Here is a tiny trained network, its code and every weight. The questions are about switching its units off for an input and a class, where a switched-off unit gives its printed mean instead of its output.

import numpy as np


def w(rows, s, z=0):
    codes = np.array(rows[::2]) - 128.0
    scale = np.full(codes.shape[1], s)
    scale[-1] = z or s
    return codes * scale


def f(y):
    return np.maximum(y, 0)


def log_softmax(a):
    a = a - a.max(-1, keepdims=True)
    return a - np.log(np.exp(a).sum(-1, keepdims=True))


def net(x, mask):
    res = np.array(x, float).reshape(1, 5) / 4 @ E
    y = f(res @ A[0][:, :-1].T + A[0][:, -1])
    res = res + np.where(mask, y, B[0][:, -1]) @ B[0][:, :-1]
    return log_softmax(res[-1] @ U[:, :-1].T + U[:, -1])


A, B = {}, {}
E = w([
[225,203,152,64,83],'x0',
[2,176,96,15,165],'x1',
[181,54,163,56,222],'x2',
[193,146,18,126,188],'x3',
[158,13,79,75,16],'x4',
],0.007)
A[0] = w([
[144,119,129,153,126,74],'N0',
[74,64,112,184,161,3],'N1',
[164,143,153,88,132,82],'N2',
[76,143,126,68,133,61],'N3',
[134,99,139,127,158,93],'N4',
[137,103,147,165,126,119],'N5',
[166,141,147,140,116,101],'N6',
[73,139,100,79,135,53],'N7',
[176,180,161,97,96,52],'N8',
[163,179,141,82,102,63],'N9',
[106,141,143,179,190,65],'N10',
[150,102,160,96,160,96],'N11',
[108,180,99,172,67,61],'N12',
[90,104,252,127,96,40],'N13',
[128,45,87,87,49,76],'N14',
[173,91,157,214,128,65],'N15',
[130,124,71,146,154,85],'N16',
[140,205,196,152,173,94],'N17',
[104,76,126,146,153,82],'N18',
[103,128,192,128,107,113],'N19',
[132,91,150,122,161,68],'N20',
[105,146,117,164,91,73],'N21',
[146,99,167,125,154,94],'N22',
[166,151,51,125,168,26],'N23',
[136,117,136,144,125,94],'N24',
[140,72,170,96,191,57],'N25',
[93,125,93,173,117,69],'N26',
[156,126,70,149,146,96],'N27',
[156,123,135,160,126,97],'N28',
],0.021,0.0037)
B[0] = w([
[109,133,123,106,149,152],'N0',
[96,27,201,124,52,200],'N1',
[108,113,161,132,80,162],'N2',
[59,146,122,83,199,199],'N3',
[136,157,138,125,96,155],'N4',
[85,129,132,109,161,173],'N5',
[79,117,136,94,149,160],'N6',
[58,147,125,82,197,196],'N7',
[89,66,180,130,66,176],'N8',
[94,73,174,115,76,173],'N9',
[201,91,173,149,170,196],'N10',
[145,198,123,125,107,171],'N11',
[166,236,142,111,79,198],'N12',
[126,95,2,175,99,225],'N13',
[238,109,172,169,217,249],'N14',
[44,150,120,71,213,224],'N15',
[126,106,74,154,106,165],'N16',
[223,103,167,151,199,210],'N17',
[112,88,166,129,64,173],'N18',
[121,109,67,164,111,184],'N19',
[141,164,128,120,91,160],'N20',
[153,194,122,120,94,175],'N21',
[134,180,128,117,121,164],'N22',
[124,109,28,176,103,179],'N23',
[115,122,127,119,143,146],'N24',
[152,222,133,116,84,193],'N25',
[132,155,150,116,65,175],'N26',
[111,112,62,160,113,170],'N27',
[92,142,120,101,158,165],'N28',
],0.035,0.015)
U = w([
[217,121,139,161,191,95],'0',
[73,156,98,76,189,97],'1',
[140,118,2,184,106,129],'2',
[168,239,125,111,71,85],'3',
[116,85,169,121,72,254],'4',
],0.0094,0.0054)

Each question gives the input, the list of numbers given to net, and the class t.
The units are the neurons (one row each of A and B). Each row of codes is followed by its name. A weight is (code - 128) times the scale printed after its matrix; where a second scale follows, it is the last column's (A, B and U).
mask holds one flag per neuron, in row order. A switched-off neuron (its flag False) gives its mean, the last column of its row in B, instead of its output. The means were averaged over made-up inputs and are rounded, as every weight is.
A unit's drop is (log p(t) with every unit on - log p(t) with that unit switched off) / (log p(t) with every unit on - log p(t) with every unit switched off).
The circuit of an input: a set's keep is (log p(t) with only the set's units on - log p(t) with every unit switched off) / (log p(t) with every unit on - log p(t) with every unit switched off). Starting from the 12 units with the biggest drops (on a tie, the unit counted first), units are removed one at a time, each time the one whose removal leaves the highest keep (on an exact tie, the one counted first), for as long as the keep stays at least 0.8.
circuit, biggest first: the units of the circuit, biggest drop first
most important unit: the unit with the biggest drop
top k neurons: the k neurons with the biggest drops, biggest first
drop of u: that unit's drop, to one decimal
input [1,-7,8,-1,4], class 3: circuit, biggest first => N25
input [6,2,-3,-6,-5], class 2: top 3 neurons => N13, N14, N1
input [8,0,-7,-7,3], class 4: top 3 neurons => N8, N9, N25
input [7,-2,0,5,0], class 4: top 2 neurons => N13, N8
input [6,-5,-6,1,-2], class 3: top 2 neurons => N12, N1
input [-7,-6,-7,3,3], class 3: top 3 neurons => N12, N26, N21
input [-5,-4,-5,0,1], class 3: top 2 neurons => N12, N21
input [5,3,3,-6,5], class 2: top 3 neurons => N13, N17, N10
input [4,-3,-3,3,3], class 4: top 3 neurons => N13, N17, N8
input [5,-7,8,-6,-2], class 3: top 2 neurons => N25, N11
input [6,7,-2,8,2], class 2: top 2 neurons => N23, N15
input [7,-2,-7,7,-5], class 2: drop of N16 => 0.3
input [-2,4,4,2,6], class 0: drop of N14 => 4.6
input [-3,4,-7,-7,2], class 2: drop of N24 => 0.0
input [-8,-6,6,0,-6], class 4: most important unit => N1
